Below is a small trained network, with its code and all its weights. Each question gives an input and a class and asks what happens when units are switched off, that is, made to give their printed mean instead of their output.

import numpy as np


def w(rows, s, z=0):
    codes = np.array(rows[::2]) - 128.0
    scale = np.full(codes.shape[1], s)
    scale[-1] = z or s
    return codes * scale


def norm(h):
    return h / np.sqrt((h * h).mean(-1, keepdims=True) + 1e-5)


def f(y):
    return y / 2 * (1 + np.tanh(0.7978845608 * (y + 0.044715 * y**3)))


def log_softmax(a):
    a = a - a.max(-1, keepdims=True)
    return a - np.log(np.exp(a).sum(-1, keepdims=True))


def net(x, mask):
    res = np.array(x, float).reshape(1, 2) / 4 @ E
    u = 0
    for l in range(4):
        y = f(norm(res) @ A[l][:, :-1].T + A[l][:, -1])
        res = res + np.where(mask[u : u + 3], y, B[l][:, -1]) @ B[l][:, :-1]
        u += 3
    return log_softmax(norm(res)[-1] @ U[:, :-1].T + U[:, -1])


A, B = {}, {}
E = w([
[169,171,189,243,125,214,183,126,160,225],'x0',
[74,216,11,225,135,159,252,112,143,161],'x1',
],0.0022)
A[0] = w([
[110,104,116,122,127,156,82,98,121,126,172],'0.n0',
[46,123,3,166,163,142,180,141,102,43,35],'0.n1',
[128,89,217,162,113,199,129,160,123,181,1],'0.n2',
],0.0038,0.0015)
B[0] = w([
[133,156,117,180,146,219,46,255,150,174,143],'0.n0',
[160,161,136,27,82,124,92,29,140,178,255],'0.n1',
[126,117,160,157,154,122,117,105,231,67,191],'0.n2',
],0.0048,0.0029)
A[1] = w([
[95,139,153,44,147,133,55,215,41,116,212],'1.n0',
[192,103,187,94,100,170,128,63,152,230,103],'1.n1',
[64,234,112,186,158,124,254,119,148,147,3],'1.n2',
],0.0033,0.00066)
B[1] = w([
[63,95,107,188,169,127,149,81,125,146,248],'1.n0',
[124,128,135,151,137,147,153,140,126,50,229],'1.n1',
[103,2,140,89,103,101,158,141,85,134,253],'1.n2',
],0.0063,0.0022)
A[2] = w([
[166,254,56,92,108,90,118,155,142,159,4],'2.n0',
[209,147,219,152,144,159,113,164,176,70,77],'2.n1',
[147,88,106,140,93,154,202,131,122,154,2],'2.n2',
],0.0051,0.00091)
B[2] = w([
[74,167,59,12,41,156,180,56,16,233,168],'2.n0',
[99,254,126,129,178,170,98,110,75,167,252],'2.n1',
[147,120,168,125,91,125,88,168,144,77,195],'2.n2',
],0.0053,0.003)
A[3] = w([
[113,3,83,147,230,81,80,115,153,46,43],'3.n0',
[212,22,156,159,52,139,237,194,180,44,2],'3.n1',
[135,170,95,62,154,118,102,108,90,154,223],'3.n2',
],0.0039,0.0006)
B[3] = w([
[107,133,60,204,37,93,80,183,143,157,252],'3.n0',
[254,115,229,124,76,113,145,194,203,197,244],'3.n1',
[143,80,147,121,178,157,203,129,161,140,179],'3.n2',
],0.0062,0.0034)
U = w([
[60,91,39,203,93,72,45,180,123,127,161],'0',
[97,134,63,2,120,129,175,65,83,139,169],'1',
[118,243,193,154,224,192,88,138,122,112,154],'2',
[227,95,218,119,73,114,149,211,174,155,151],'3',
[148,120,109,106,159,111,147,177,101,26,2],'4',
],0.0098,0.0049)

Each question gives the input, the list of numbers given to net, and the class t.
The units are the neurons (one row each of A and B). Each row of codes is followed by its name. A weight is (code - 128) times the scale printed after its matrix; where a second scale follows, it is the last column's (A, B and U).
mask holds one flag per neuron, layer by layer. A switched-off neuron (its flag False) gives its mean, the last column of its row in B, instead of its output. The means were averaged over made-up inputs and are rounded, as every weight is.
A unit's drop is (log p(t) with every unit on - log p(t) with that unit switched off) / (log p(t) with every unit on - log p(t) with every unit switched off).
most important unit: the unit with the biggest drop
k most important neurons: the k neurons with the biggest drops, biggest first
top k neurons in layer l: the k neurons of layer l with the biggest drops, biggest first
drop of u: that unit's drop, to one decimal
input [3,8], class 3: most important unit	1.n2
input [4,0], class 2: 3 most important neurons	0.n2, 2.n1, 1.n0
input [0,1], class 1: 2 most important neurons	0.n1, 1.n2
input [0,-4], class 0: 2 most important neurons	1.n0, 0.n1
input [0,8], class 1: 3 most important neurons	0.n1, 0.n2, 3.n1
input [-1,0], class 0: top 2 neurons in layer 2	2.n1, 2.n0
input [1,-4], class 2: 2 most important neurons	1.n2, 2.n1
input [-4,6], class 1: drop of 0.n1	1.2
input [-1,-7], class 0: drop of 1.n0	0.9
input [-4,-1], class 0: drop of 1.n0	0.5
